Below is a small trained network, with its code and all its weights. Each question gives an input and a class and asks what happens when units are switched off, that is, made to give their printed mean instead of their output.

import numpy as np


def w(rows, s, z=0):
    codes = np.array(rows[::2]) - 128.0
    scale = np.full(codes.shape[1], s)
    scale[-1] = z or s
    return codes * scale


def norm(h):
    return h / np.sqrt((h * h).mean(-1, keepdims=True) + 1e-5)


def f(y):
    return y / 2 * (1 + np.tanh(0.7978845608 * (y + 0.044715 * y**3)))


def log_softmax(a):
    a = a - a.max(-1, keepdims=True)
    return a - np.log(np.exp(a).sum(-1, keepdims=True))


def net(x, mask):
    res = np.array(x, float).reshape(1, 2) / 4 @ E
    u = 0
    for l in range(2):
        y = f(norm(res) @ A[l][:, :-1].T + A[l][:, -1])
        res = res + np.where(mask[u : u + 4], y, B[l][:, -1]) @ B[l][:, :-1]
        u += 4
    return log_softmax(norm(res)[-1] @ U[:, :-1].T + U[:, -1])


A, B = {}, {}
E = w([
[163,191,244,111,156,220,167],'x0',
[69,254,48,176,40,62,156],'x1',
],0.0098)
A[0] = w([
[122,151,98,151,123,146,109,4],'0.n0',
[180,73,83,109,118,115,144,169],'0.n1',
[64,130,86,157,178,112,130,37],'0.n2',
[157,66,120,144,125,82,4,83],'0.n3',
],0.012,0.0016)
B[0] = w([
[162,105,171,127,166,132,235,144],'0.n0',
[37,115,202,149,92,107,117,198],'0.n1',
[81,151,5,100,150,101,152,178],'0.n2',
[126,97,213,204,67,36,57,254],'0.n3',
],0.011,0.0059)
A[1] = w([
[72,64,1,122,69,122,126,106],'1.n0',
[191,111,171,63,177,176,135,85],'1.n1',
[160,164,123,179,78,135,148,34],'1.n2',
[107,209,218,185,57,99,251,3],'1.n3',
],0.0088,0.0028)
B[1] = w([
[109,185,152,7,229,172,173,231],'1.n0',
[138,110,104,67,101,141,194,209],'1.n1',
[180,92,71,177,184,184,88,152],'1.n2',
[165,108,83,171,132,108,9,254],'1.n3',
],0.016,0.0061)
U = w([
[77,87,225,167,56,38,117,219],'0',
[53,226,60,15,213,75,178,137],'1',
[167,104,189,12,89,169,250,189],'2',
[175,184,61,188,117,124,68,243],'3',
[99,130,93,162,120,147,196,20],'4',
[86,157,120,161,88,142,188,2],'5',
[162,156,130,162,82,89,214,21],'6',
],0.014,0.0048)

Each question gives the input, the list of numbers given to net, and the class t.
The units are the neurons (one row each of A and B). Each row of codes is followed by its name. A weight is (code - 128) times the scale printed after its matrix; where a second scale follows, it is the last column's (A, B and U).
mask holds one flag per neuron, layer by layer. A switched-off neuron (its flag False) gives its mean, the last column of its row in B, instead of its output. The means were averaged over made-up inputs and are rounded, as every weight is.
A unit's drop is (log p(t) with every unit on - log p(t) with that unit switched off) / (log p(t) with every unit on - log p(t) with every unit switched off).
The circuit of an input: a set's keep is (log p(t) with only the set's units on - log p(t) with every unit switched off) / (log p(t) with every unit on - log p(t) with every unit switched off). Starting from all 8 units, units are removed one at a time, each time the one whose removal leaves the highest keep (on an exact tie, the one counted first), for as long as the keep stays at least 0.8.
units of the circuit, in order: the units of the circuit, biggest drop first
most important unit: the unit with the biggest drop
top k neurons: the k neurons with the biggest drops, biggest first
top k neurons in layer l: the k neurons of layer l with the biggest drops, biggest first
drop when u is switched off: that unit's drop, to one decimal
input [5,1], class 3: most important unit -> 1.n3
input [-5,2], class 1: top 2 neurons -> [1.n0; 0.n2]
input [-6,1], class 1: top 3 neurons -> [0.n2; 1.n0; 1.n3]
input [1,0], class 2: top 3 neurons in layer 0 -> [0.n1; 0.n3; 0.n2]
input [-7,0], class 0: top 3 neurons -> [0.n3; 0.n1; 1.n1]
input [-7,1], class 1: top 2 neurons -> [0.n2; 1.n0]
input [6,1], class 3: top 2 neurons -> [1.n3; 1.n0]
input [1,-2], class 2: drop when 0.n3 is switched off -> 3.1
input [8,2], class 3: drop when 1.n3 is switched off -> 0.7
input [-1,0], class 0: drop when 0.n3 is switched off -> 4.6
input [1,-1], class 2: drop when 0.n3 is switched off -> 3.0
input [-8,-1], class 0: top 2 neurons in layer 0 -> [0.n3; 0.n1]
input [-5,0], class 0: top 2 neurons in layer 0 -> [0.n3; 0.n1]
input [4,1], class 3: units of the circuit, in order -> [1.n3]
